Here is a tiny trained network, its code and every weight. The questions are about switching its units off for an input and a class, where a switched-off unit gives its printed mean instead of its output.

import numpy as np


def w(rows, s, z=0):
    codes = np.array(rows[::2]) - 128.0
    scale = np.full(codes.shape[1], s)
    scale[-1] = z or s
    return codes * scale


def f(y):
    return np.maximum(y, 0)


def log_softmax(a):
    a = a - a.max(-1, keepdims=True)
    return a - np.log(np.exp(a).sum(-1, keepdims=True))


def net(x, mask):
    res = np.array(x, float).reshape(1, 4) / 4 @ E
    y = f(res @ A[0][:, :-1].T + A[0][:, -1])
    res = res + np.where(mask, y, B[0][:, -1]) @ B[0][:, :-1]
    return log_softmax(res[-1] @ U[:, :-1].T + U[:, -1])


A, B = {}, {}
E = w([
[247,176,143,153],'x0',
[170,100,28,96],'x1',
[132,112,104,245],'x2',
[128,128,128,126],'x3',
],0.011)
A[0] = w([
[100,100,119,144,75],'n0',
[182,150,140,166,77],'n1',
[67,211,248,139,155],'n2',
[171,190,121,137,87],'n3',
[143,133,47,85,146],'n4',
[191,208,146,152,107],'n5',
[117,159,109,89,159],'n6',
[132,90,119,105,255],'n7',
[56,76,116,124,182],'n8',
[149,151,161,51,91],'n9',
[203,126,131,151,119],'n10',
[89,92,110,189,171],'n11',
[46,63,117,127,92],'n12',
[64,33,165,79,64],'n13',
[115,144,158,64,151],'n14',
[107,83,49,100,160],'n15',
[117,149,176,124,160],'n16',
[79,59,153,105,137],'n17',
[187,114,154,166,113],'n18',
[85,144,101,153,101],'n19',
[100,76,122,126,61],'n20',
[173,96,73,121,104],'n21',
[127,97,78,199,139],'n22',
[220,139,183,107,92],'n23',
[175,151,157,91,84],'n24',
[138,151,107,187,136],'n25',
[157,125,86,71,146],'n26',
[111,154,130,79,105],'n27',
[118,133,101,208,194],'n28',
[146,151,121,70,120],'n29',
],0.014,0.0058)
B[0] = w([
[96,88,116,107,145],'n0',
[141,46,98,94,167],'n1',
[198,144,64,197,247],'n2',
[93,92,108,91,166],'n3',
[177,153,113,214,198],'n4',
[165,57,95,113,191],'n5',
[203,111,218,164,170],'n6',
[199,162,137,122,191],'n7',
[187,120,87,123,212],'n8',
[127,55,220,143,190],'n9',
[151,71,89,60,179],'n10',
[160,130,192,72,181],'n11',
[183,53,53,98,201],'n12',
[143,58,106,140,208],'n13',
[126,138,232,124,197],'n14',
[174,140,136,156,206],'n15',
[225,195,132,240,175],'n16',
[151,119,87,97,195],'n17',
[145,91,115,104,169],'n18',
[98,69,127,44,150],'n19',
[135,66,103,105,151],'n20',
[109,150,163,245,176],'n21',
[146,123,254,118,180],'n22',
[117,55,28,100,192],'n23',
[92,84,128,123,167],'n24',
[166,103,202,51,164],'n25',
[178,157,166,189,189],'n26',
[89,73,238,87,169],'n27',
[170,156,249,115,185],'n28',
[87,134,189,91,176],'n29',
],0.0065,0.014)
U = w([
[110,114,209,100,71],'0',
[114,79,53,78,103],'1',
[150,155,107,247,92],'2',
[128,136,132,134,255],'3',
[141,219,115,89,178],'4',
[34,163,76,136,79],'5',
],0.011,0.0077)

Each question gives the input, the list of numbers given to net, and the class t.
The units are the neurons (one row each of A and B). Each row of codes is followed by its name. A weight is (code - 128) times the scale printed after its matrix; where a second scale follows, it is the last column's (A, B and U).
mask holds one flag per neuron, in row order. A switched-off neuron (its flag False) gives its mean, the last column of its row in B, instead of its output. The means were averaged over made-up inputs and are rounded, as every weight is.
A unit's drop is (log p(t) with every unit on - log p(t) with that unit switched off) / (log p(t) with every unit on - log p(t) with every unit switched off).
The circuit of an input: a set's keep is (log p(t) with only the set's units on - log p(t) with every unit switched off) / (log p(t) with every unit on - log p(t) with every unit switched off). Starting from the 12 units with the biggest drops (on a tie, the unit counted first), units are removed one at a time, each time the one whose removal leaves the highest keep (on an exact tie, the one counted first), for as long as the keep stays at least 0.8.
units of the circuit, in order: the units of the circuit, biggest drop first
most important unit: the unit with the biggest drop
k most important neurons: the k neurons with the biggest drops, biggest first
drop when u is switched off: that unit's drop, to one decimal
input [-3,-4,-2,2], class 2: units of the circuit, in order	(n2, n16)
input [4,6,-6,-2], class 0: most important unit	n2
input [-5,7,3,-6], class 2: 3 most important neurons	(n4, n21, n15)
input [-2,4,6,-4], class 0: units of the circuit, in order	(n22, n2)
input [-3,6,3,-1], class 2: units of the circuit, in order	(n4, n21)
input [-7,8,-5,4], class 2: 2 most important neurons	(n4, n26)
input [7,-2,-5,0], class 1: units of the circuit, in order	(n23, n5)
input [-5,8,2,7], class 2: units of the circuit, in order	(n4, n21)
input [1,-4,-3,2], class 2: units of the circuit, in order	(n2, n16)
input [4,-5,-4,2], class 2: 2 most important neurons	(n2, n16)
input [7,2,8,0], class 0: 2 most important neurons	(n28, n22)
input [-6,-7,1,-1], class 2: 4 most important neurons	(n2, n16, n23, n10)
input [-7,2,8,0], class 0: 3 most important neurons	(n22, n28, n11)
input [6,-5,-3,-6], class 1: most important neuron	(n23)
input [-5,8,8,-6], class 0: drop when n2 is switched off	0.2
input [-4,-4,2,0], class 1: drop when n14 is switched off	0.2
input [-2,-3,2,3], class 4: drop when n5 is switched off	0.1
